Below are the code and all the weights of a small trained network. Each question names an input and a class and asks about switching units off, where a switched-off unit gives its printed mean instead of its output.

import numpy as np


def w(rows, s, z=0):
    codes = np.array(rows[::2]) - 128.0
    scale = np.full(codes.shape[1], s)
    scale[-1] = z or s
    return codes * scale


def norm(h):
    return h / np.sqrt((h * h).mean(-1, keepdims=True) + 1e-5)


def f(y):
    return np.maximum(y, 0)


def log_softmax(a):
    a = a - a.max(-1, keepdims=True)
    return a - np.log(np.exp(a).sum(-1, keepdims=True))


def net(x, mask):
    res = np.array(x, float).reshape(1, 5) / 4 @ E
    u = 0
    for l in range(2):
        y = f(norm(res) @ A[l][:, :-1].T + A[l][:, -1])
        res = res + np.where(mask[u : u + 11], y, B[l][:, -1]) @ B[l][:, :-1]
        u += 11
    return log_softmax(norm(res)[-1] @ U[:, :-1].T + U[:, -1])


A, B = {}, {}
E = w([
[245,77,93,32,62,24,254],'x0',
[186,67,224,174,194,143,169],'x1',
[127,127,135,120,126,135,129],'x2',
[212,111,80,76,200,175,70],'x3',
[41,70,26,134,204,172,226],'x4',
],0.0079)
A[0] = w([
[151,181,52,42,184,145,71,85],'L0N1',
[62,110,26,156,232,150,229,60],'L0N2',
[149,196,45,123,101,90,134,110],'L0N3',
[31,207,25,48,41,154,104,36],'L0N4',
[160,192,173,144,101,33,78,3],'L0N5',
[217,54,139,82,191,227,104,55],'L0N6',
[145,40,254,162,202,170,202,16],'L0N7',
[58,113,146,202,84,52,140,49],'L0N8',
[22,149,186,166,94,60,233,38],'L0N9',
[140,84,208,188,196,86,166,25],'L0N10',
[124,179,172,206,81,82,169,50],'L0N11',
],0.0094,0.0069)
B[0] = w([
[221,178,85,218,73,208,140,205],'L0N1',
[47,35,188,20,113,216,106,254],'L0N2',
[158,102,113,145,132,57,127,179],'L0N3',
[133,9,134,254,93,16,77,222],'L0N4',
[102,57,132,39,129,163,60,181],'L0N5',
[182,189,30,176,62,181,127,209],'L0N6',
[146,65,85,234,58,3,79,212],'L0N7',
[237,208,31,164,74,243,147,177],'L0N8',
[215,172,22,111,107,233,126,209],'L0N9',
[119,94,83,172,86,51,56,174],'L0N10',
[177,135,103,105,117,212,113,178],'L0N11',
],0.0084,0.0061)
A[1] = w([
[78,186,202,169,81,145,145,34],'L1N1',
[180,165,112,84,127,88,174,62],'L1N2',
[117,161,138,101,149,104,140,51],'L1N3',
[90,185,123,112,55,113,157,133],'L1N4',
[180,78,55,68,73,60,199,143],'L1N5',
[53,164,137,190,192,178,23,130],'L1N6',
[188,186,205,96,81,87,47,88],'L1N7',
[186,110,92,153,146,146,149,70],'L1N8',
[78,114,137,138,59,159,162,117],'L1N9',
[178,191,166,108,117,124,7,95],'L1N10',
[138,111,156,30,113,77,153,2],'L1N11',
],0.011,0.0035)
B[1] = w([
[174,157,112,99,128,184,134,149],'L1N1',
[51,194,128,167,160,129,137,156],'L1N2',
[128,143,129,78,99,166,145,128],'L1N3',
[148,124,149,182,173,205,93,148],'L1N4',
[93,183,199,150,176,104,118,251],'L1N5',
[164,200,187,86,133,2,215,254],'L1N6',
[56,17,94,148,140,209,138,223],'L1N7',
[98,176,133,136,107,136,80,179],'L1N8',
[219,136,146,67,156,157,96,173],'L1N9',
[81,75,87,54,151,144,176,243],'L1N10',
[114,187,120,98,165,101,148,144],'L1N11',
],0.0091)
U = w([
[88,8,158,43,144,159,123,228],'0',
[141,57,123,201,115,34,81,129],'1',
[183,179,96,142,116,181,121,128],'2',
[107,204,206,93,182,53,160,2],'3',
],0.018,0.00099)

Each question gives the input, the list of numbers given to net, and the class t.
The units are the neurons (one row each of A and B). Each row of codes is followed by its name. A weight is (code - 128) times the scale printed after its matrix; where a second scale follows, it is the last column's (A, B and U).
mask holds one flag per neuron, layer by layer. A switched-off neuron (its flag False) gives its mean, the last column of its row in B, instead of its output. The means were averaged over made-up inputs and are rounded, as every weight is.
A unit's drop is (log p(t) with every unit on - log p(t) with that unit switched off) / (log p(t) with every unit on - log p(t) with every unit switched off).
The circuit of an input: a set's keep is (log p(t) with only the set's units on - log p(t) with every unit switched off) / (log p(t) with every unit on - log p(t) with every unit switched off). Starting from the 12 units with the biggest drops (on a tie, the unit counted first), units are removed one at a time, each time the one whose removal leaves the highest keep (on an exact tie, the one counted first), for as long as the keep stays at least 0.8.
circuit, biggest first: the units of the circuit, biggest drop first
top k neurons in layer l: the k neurons of layer l with the biggest drops, biggest first
drop of u: that unit's drop, to one decimal
input [1,-8,5,2,7], class 1: circuit, biggest first -> L0N4
input [4,4,-6,1,3], class 1: top 3 neurons in layer 0 -> L0N7, L0N10, L0N6
input [-6,1,2,-5,-6], class 0: top 2 neurons in layer 1 -> L1N7, L1N10
input [5,4,1,4,-1], class 3: top 2 neurons in layer 0 -> L0N4, L0N1
input [4,-8,5,4,6], class 1: top 2 neurons in layer 1 -> L1N10, L1N7
input [6,-5,-7,-1,-4], class 3: top 2 neurons in layer 1 -> L1N5, L1N11
input [-6,4,-7,0,-6], class 0: top 3 neurons in layer 1 -> L1N7, L1N10, L1N5
input [1,5,8,-8,-6], class 2: top 2 neurons in layer 0 -> L0N8, L0N9
input [2,2,4,8,5], class 2: top 2 neurons in layer 0 -> L0N6, L0N1
input [7,8,-6,-3,4], class 1: top 2 neurons in layer 0 -> L0N7, L0N10
input [8,7,8,6,-1], class 3: top 3 neurons in layer 1 -> L1N5, L1N2, L1N7
input [3,-6,5,3,-5], class 1: top 3 neurons in layer 0 -> L0N4, L0N2, L0N3
input [3,-8,3,6,7], class 1: top 4 neurons in layer 0 -> L0N4, L0N1, L0N3, L0N5
input [-8,0,-6,-5,0], class 3: circuit, biggest first -> L1N6
input [-2,-8,6,-5,-8], class 0: drop of L1N10 -> 0.2
input [0,-3,-4,-4,-5], class 0: drop of L0N5 -> 0.1
input [8,-4,-2,5,-2], class 3: drop of L1N5 -> 0.4
